Here is a tiny trained network, its code and every weight. The questions are about switching its units off for an input and a class, where a switched-off unit gives its printed mean instead of its output.

import numpy as np


def w(rows, s, z=0):
    codes = np.array(rows[::2]) - 128.0
    scale = np.full(codes.shape[1], s)
    scale[-1] = z or s
    return codes * scale


def f(y):
    return y / 2 * (1 + np.tanh(0.7978845608 * (y + 0.044715 * y**3)))


def log_softmax(a):
    a = a - a.max(-1, keepdims=True)
    return a - np.log(np.exp(a).sum(-1, keepdims=True))


def net(x, mask):
    res = np.array(x, float).reshape(1, 5) / 4 @ E
    y = f(res @ A[0][:, :-1].T + A[0][:, -1])
    res = res + np.where(mask, y, B[0][:, -1]) @ B[0][:, :-1]
    return log_softmax(res[-1] @ U[:, :-1].T + U[:, -1])


A, B = {}, {}
E = w([
[129,131,130],'x0',
[29,151,219],'x1',
[129,129,126],'x2',
[96,240,2],'x3',
[16,45,53],'x4',
],0.0086)
A[0] = w([
[93,94,105,48],'n1',
[193,196,155,50],'n2',
[142,74,77,124],'n3',
[165,119,165,47],'n4',
[70,72,72,84],'n5',
[118,173,94,23],'n6',
[163,83,189,69],'n7',
[117,150,101,128],'n8',
[96,91,111,38],'n9',
[123,46,142,73],'n10',
[206,105,95,94],'n11',
[134,65,151,80],'n12',
[76,173,205,90],'n13',
[60,136,169,60],'n14',
[146,71,158,51],'n15',
[174,76,200,63],'n16',
[79,184,86,63],'n17',
[162,168,155,38],'n18',
[102,117,102,49],'n19',
[179,175,161,2],'n20',
[187,79,180,122],'n21',
[193,102,95,123],'n22',
[96,198,97,41],'n23',
[176,58,57,92],'n24',
[55,132,157,105],'n25',
[123,15,153,90],'n26',
[134,170,58,78],'n27',
[111,6,157,109],'n28',
[61,178,77,126],'n29',
[106,100,113,50],'n30',
[226,99,94,90],'n31',
[90,54,100,82],'n32',
[59,43,63,102],'n33',
],0.013,0.0091)
B[0] = w([
[141,151,134,136],'n1',
[158,148,171,178],'n2',
[127,108,142,190],'n3',
[145,151,119,143],'n4',
[164,177,191,205],'n5',
[119,185,101,140],'n6',
[140,167,86,201],'n7',
[140,125,97,160],'n8',
[128,231,185,130],'n9',
[145,125,99,181],'n10',
[68,124,158,188],'n11',
[141,162,62,173],'n12',
[42,102,168,198],'n13',
[98,128,138,164],'n14',
[120,206,49,164],'n15',
[127,164,86,220],'n16',
[135,138,87,186],'n17',
[149,174,172,136],'n18',
[142,171,117,126],'n19',
[147,192,183,143],'n20',
[133,130,109,234],'n21',
[77,110,128,193],'n22',
[129,147,87,168],'n23',
[9,121,169,211],'n24',
[91,96,124,181],'n25',
[138,140,79,232],'n26',
[138,143,89,199],'n27',
[140,132,36,254],'n28',
[135,103,62,234],'n29',
[117,214,161,122],'n30',
[63,116,165,207],'n31',
[172,182,241,184],'n32',
[174,158,226,247],'n33',
],0.011,0.008)
U = w([
[168,147,206,124],'0',
[122,129,62,59],'1',
[116,72,151,251],'2',
[2,95,169,55],'3',
],0.0097,0.014)

Each question gives the input, the list of numbers given to net, and the class t.
The units are the neurons (one row each of A and B). Each row of codes is followed by its name. A weight is (code - 128) times the scale printed after its matrix; where a second scale follows, it is the last column's (A, B and U).
mask holds one flag per neuron, in row order. A switched-off neuron (its flag False) gives its mean, the last column of its row in B, instead of its output. The means were averaged over made-up inputs and are rounded, as every weight is.
A unit's drop is (log p(t) with every unit on - log p(t) with that unit switched off) / (log p(t) with every unit on - log p(t) with every unit switched off).
The circuit of an input: a set's keep is (log p(t) with only the set's units on - log p(t) with every unit switched off) / (log p(t) with every unit on - log p(t) with every unit switched off). Starting from the 12 units with the biggest drops (on a tie, the unit counted first), units are removed one at a time, each time the one whose removal leaves the highest keep (on an exact tie, the one counted first), for as long as the keep stays at least 0.8.
units of the circuit, in order: the units of the circuit, biggest drop first
most important unit: the unit with the biggest drop
k most important neurons: the k neurons with the biggest drops, biggest first
drop when u is switched off: that unit's drop, to one decimal
input [0,6,-5,0,-3], class 3: most important unit : n13
input [0,7,-2,7,5], class 1: 2 most important neurons : [n29; n17]
input [5,-7,-6,5,2], class 3: units of the circuit, in order : [n24; n31]
input [2,-4,-6,5,7], class 0: units of the circuit, in order : [n33; n5]
input [-7,7,6,-7,6], class 1: 2 most important neurons : [n28; n26]
input [-3,-5,2,-3,7], class 0: units of the circuit, in order : [n33; n32]
input [2,-7,-4,-7,2], class 1: units of the circuit, in order : [n28; n15]
input [-3,8,-4,-2,-7], class 3: 2 most important neurons : [n13; n33]
input [-6,-7,6,6,-6], class 3: 3 most important neurons : [n31; n11; n22]
input [-5,6,-7,2,7], class 0: 3 most important neurons : [n33; n5; n32]
input [-7,-5,4,7,-7], class 0: 2 most important neurons : [n2; n28]
input [-3,0,1,0,5], class 0: drop when n32 is switched off : 0.1
input [2,0,3,-1,3], class 0: drop when n29 is switched off : 0.2
input [1,8,4,-4,-5], class 3: most important unit : n13
input [3,1,7,-4,0], class 1: drop when n33 is switched off : 0.2
input [-6,-8,6,-8,-5], class 1: drop when n19 is switched off : 0.0
